B =
[[116 143 121 143 133 110 150 117 126]
 [121 146 122 136 131 130 149 117 133]]
The smallest entry in the first row -> 110
Give the last entry, reading row by row.
A: 133
The top-left entry: 116
The bottom-left entry -> 121
The entry just right of 150 -> 117
The entry just left of 149: 130

a =
array([[117, 126, 145, 150, 119],
       [131, 118, 122, 121, 120],
       [120, 130, 139, 143, 127],
       [130, 125, 125, 123, 125],
       [118, 122, 142, 132, 121],
       [131, 114, 132, 126, 108],
       [136, 115, 126, 123, 107],
       [117, 119, 138, 141, 120],
       [128, 108, 121, 120, 113],
       [117, 116, 136, 139, 118],
       [109, 130, 149, 136, 134],
       [137, 113, 126, 128, 102],
       [128, 108, 121, 120, 113],
       [125, 112, 125, 126, 115],
       [138, 112, 125, 123, 103]])
Indices start at 1.
What is the entry at row 2, column 1? 131
What is the entry in row 1 and column 3? 145
The entry directly below the largest entry is 121
What is the entry in row 1 and column 1? 117
The top-right entry -> 119
The entry at row 3, column 1 is 120
What is the entry directly above the centre entry? 126
What is the entry in the bottom-left corner? 138
What is the top entry of the column that holds the largest entry? 150
The entry directly above the smallest entry is 134
The entry directly below 114: 115
What is the entry just left of the smallest entry? 128
What is the minimum? 102
What is the entry in row 1 and column 2? 126
The entry directly below the smallest entry -> 113
The entry in the bottom-right corner -> 103
The centre entry is 138
The entry at row 2, column 3: 122
What is the entry in row 3 and column 2? 130
What is the entry just right of the centre entry? 141
What is the bottom entry of the column that holds the largest entry? 123

X =
[[127 122 116 136 124 140 131 130 112]
 [120 131 125 134 126 104 124 144 122]
 [136 133 138 113 130 134 131 111 144]
 [131 130 115 107 115 115 128 133 138]
 [125 131 121 117 122 106 125 141 131]
 [127 133 126 117 124 103 124 136 139]
 [131 125 108 109 113 132 131 128 127]
 [123 126 141 148 139 136 128 127 119]
 [134 126 112 107 116 135 131 123 134]
 [136 130 138 117 131 140 131 111 144]
 [129 124 109 109 113 124 130 133 129]
 [120 133 139 138 134 104 123 140 129]
 [120 128 120 132 123 109 123 146 119]
 [124 127 141 148 139 138 129 125 121]
 [121 133 131 130 128 102 124 140 130]
 [119 127 122 144 127 117 124 146 113]]
Counting starts at 1.
The entry at row 1, column 1 is 127
Report the bottom entry of the column that holds the smallest entry.
117
Report the entry at row 3, column 1.
136
Report the entry in the top-right corner.
112
The entry in row 1 and column 3: 116
Report the bottom-right entry.
113
Report the entry directly above the smallest entry.
138
Report the entry at row 2, column 3.
125
The top entry of the column that holds the smallest entry: 140
Report the entry directly below 103.
132
Report the entry just right of 108.
109
Report the bottom-left entry.
119
Report the entry at row 2, column 1.
120
Report the entry in row 2 and column 2.
131

M =
[[119 142 135 126 129 137 144 118 121 132 139 120 116]
 [127 127 129 115 138 133 136 135 125 125 131 123 118]
 [119 141 135 126 129 137 143 118 121 132 139 120 116]
 [115 114 124 132 139 126 136 124 149 130 127 120 123]
 [119 128 102 129 127 125 121 126 134 127 133 129 150]
 [138 128 138 122 127 126 124 135 120 125 123 134 125]
 [135 109 126 148 123 128 119 132 144 128 118 121 123]
 [146 142 137 146  99 123 110 121 111 132 122 143 142]
 [136 109 125 148 124 127 119 132 143 128 117 122 124]
 [127 122 127 116 136 118 124 134 132 125 123 138 137]
 [117 131 130 126 134 130 139 121 132 131 133 123 122]
 [112 142 122 126 129 132 140 114 126 133 142 123 132]
 [120 133 125 124 130 127 132 123 128 129 132 129 132]
 [132 115 122 121 137 127 123 140 133 123 123 127 127]
 [119 128 102 129 127 125 121 126 134 127 133 129 150]]
Indices start at 1.
The entry just right of the centre entry -> 121
The entry just left of the smallest entry is 146
Give the entry at row 1, column 1.
Answer: 119
The entry directly above the smallest entry is 123
The entry in the bottom-left corner: 119
Give the bottom-right entry.
Answer: 150
Give the entry in the top-right corner.
Answer: 116
The entry in row 1 and column 2: 142
Give the entry in row 1 and column 3.
Answer: 135
The entry just right of 141 is 135
Give the entry in row 2 and column 1.
Answer: 127
The entry directly below the centre entry -> 119
The entry at row 3, column 1: 119
The entry at the centre is 110
The minimum -> 99

W =
124  116  113  119  116  117  113  135  116  119  113  116  128  124  113
130  111  107  135  111  138  104  146  105  123  146  117  145  121  104
128  137  141  133  137  135  141  115  138  134  138  137  122  128  141
124  116  113  118  116  116  113  135  116  119  112  116  128  124  113
128  128  128  128  128  128  128  128  128  128  128  128  128  128  128
128  137  141  133  137  135  141  116  137  133  139  137  123  128  141
128  137  140  133  137  135  140  116  137  133  138  137  123  128  140
124  116  112  118  116  116  113  135  116  119  112  115  128  124  113
124  116  112  119  116  117  112  136  116  119  114  116  129  124  112
124  116  113  119  116  117  113  136  116  119  114  116  129  124  113
128  138  142  133  138  134  143  113  139  134  137  138  121  128  143
129  110  107  134  110  137  104  145  104  122  145  116  144  120  104
124  116  113  118  116  116  113  135  116  119  112  116  128  124  113
128  137  141  134  137  135  141  116  137  133  139  137  123  128  141
129  110  106  134  110  137  103  145  104  122  145  116  144  120  103
128  137  141  133  137  135  141  116  137  133  138  137  123  128  141
Which number is the entry in the top-left corner? 124
The smallest entry in the last column: 103
Which number is the entry in the bottom-right corner? 141
The 4th-last entry, reading row by row -> 137
The entry in the bottom-left corner: 128
The top-right entry is 113
The 2nd-last entry, reading row by row is 128
Which number is the 3rd entry on the main diagonal? 141
The largest entry in the last column -> 143
Which number is the largest entry in the first row? 135

A = [130 135 129 118 117 133 107 116 141 126 122 129 121 149]
The entry just left of 149: 121
The entry just left of 117 -> 118

arr =
[[144 133 122 127 151 137 142 126 135 129]
 [146 137 125 128 150 140 144 129 131 129]
 [144 145 132 128 139 142 144 137 123 128]]
Indices start at 1.
The entry in row 2 and column 1: 146
The entry just right of 135: 129
The top-left entry -> 144
The entry at row 1, column 3?
Answer: 122
The entry just left of 139 -> 128
The bottom entry of the column that holds the smallest entry -> 132
The entry just right of the largest entry -> 137
The entry just right of 131: 129
The entry directly below 131?
Answer: 123
The entry at row 3, column 1 -> 144

data =
123	141	139	120	114	130	143	132	114	118	138	142	124	113	126	142
144	136	122	118	114	126	138	142	138	125	114	114	123	136	144	140
144	149	147	136	122	121	106	119	121	136	145	149	145	132	118	109
129	115	110	118	135	145	143	130	116	110	118	133	145	143	131	116
149	112	104	136	156	128	101	120	154	142	107	113	143	154	121	106
148	111	104	140	154	122	101	127	155	135	105	115	151	146	113	106
The last entry, reading row by row -> 106
The 5th entry, reading row by row is 114
Report the 1st entry on the main diagonal.
Answer: 123
The 3rd-last entry, reading row by row is 146
The smallest entry in the last row is 101
Report the 3rd entry on the main diagonal.
Answer: 147
Report the third entry in reading order.
Answer: 139
Report the entry in the bottom-left corner.
Answer: 148
Report the largest entry in the first column.
Answer: 149
Report the top-right entry.
Answer: 142
Report the entry just right of 129.
Answer: 115
The largest entry in the first row: 143
Report the 2nd-last entry, reading row by row.
Answer: 113
Report the entry just right of the largest entry.
Answer: 128
Report the 5th-last entry, reading row by row.
Answer: 115
The last entry of the largest entry's row: 106
Report the largest entry in the last row.
Answer: 155
Report the 2nd entry on the main diagonal.
Answer: 136
The fourth-last entry, reading row by row -> 151
The entry just left of the largest entry -> 136
Report the entry just left of 105.
Answer: 135
The entry directly above the largest entry -> 135

[[129 139 137 130]
 [130 141 139 132]
 [107 121 121 108]
 [127 139 138 129]
 [143 127 115 126]
 [127 140 139 130]
 [128 128 128 128]
 [121 134 133 123]]
Give the entry directly above 133.
A: 128
Give the first entry, reading row by row.
A: 129
The third smallest entry is 115
The fifth entry, reading row by row -> 130
Give the smallest entry in the last row.
A: 121
The entry directly above 126 is 129
Give the third largest entry.
A: 140
Give the entry just left of 108.
A: 121
Give the largest entry in the first column.
A: 143
The smallest entry in the last column -> 108
Give the entry just right of 141.
A: 139
The entry in the bottom-right corner -> 123
The second entry on the main diagonal: 141

[[124 136 127 133 136 136 139 148 127 115 150 104 113 126 124]
 [131 112 134 134 139 112 115 138 114 133 132 116 114 126 133]
 [137 137 137 137 137 137 136 137 137 137 136 137 137 137 137]
 [131 112 134 134 139 112 115 138 114 133 132 116 114 126 133]
 [128 128 128 128 128 128 128 128 128 128 128 128 128 128 128]
 [131 116 136 138 144 116 121 148 115 130 141 110 111 127 133]
 [121 140 118 118 113 140 137 113 138 120 120 137 138 126 120]
 [131 111 134 134 139 111 115 138 113 133 131 116 114 126 133]
 [131 113 134 134 139 113 116 139 114 133 132 116 114 126 133]
 [129 111 127 121 119 111 109 107 121 139 102 145 136 125 130]
 [129 111 126 120 118 111 108 105 120 138 101 145 136 125 129]]
The bottom-right entry -> 129
The last entry in the row that holds the largest entry: 124
Give the 2nd-last entry, reading row by row.
Answer: 125
Give the second smallest entry.
Answer: 102
The entry directly below the largest entry -> 132
The 1st entry on the main diagonal -> 124
Give the entry just right of the largest entry.
Answer: 104
The third entry on the diagonal from the top-right corner is 137
Give the largest entry in the first column.
Answer: 137
Give the maximum.
Answer: 150
Give the entry directly above the centre entry.
Answer: 128
The largest entry in the last column: 137
Give the entry just left of the largest entry.
Answer: 115
Give the entry just left of the centre entry.
Answer: 121
The first entry in the row that holds the smallest entry: 129
The fourth-last entry, reading row by row: 145
The smallest entry in the last column: 120
The entry just left of the smallest entry is 138
Give the smallest entry.
Answer: 101
Give the second entry on the diagonal from the top-right corner.
Answer: 126
The third entry in reading order is 127
The smallest entry in the first column -> 121
Give the 3rd entry on the main diagonal.
Answer: 137
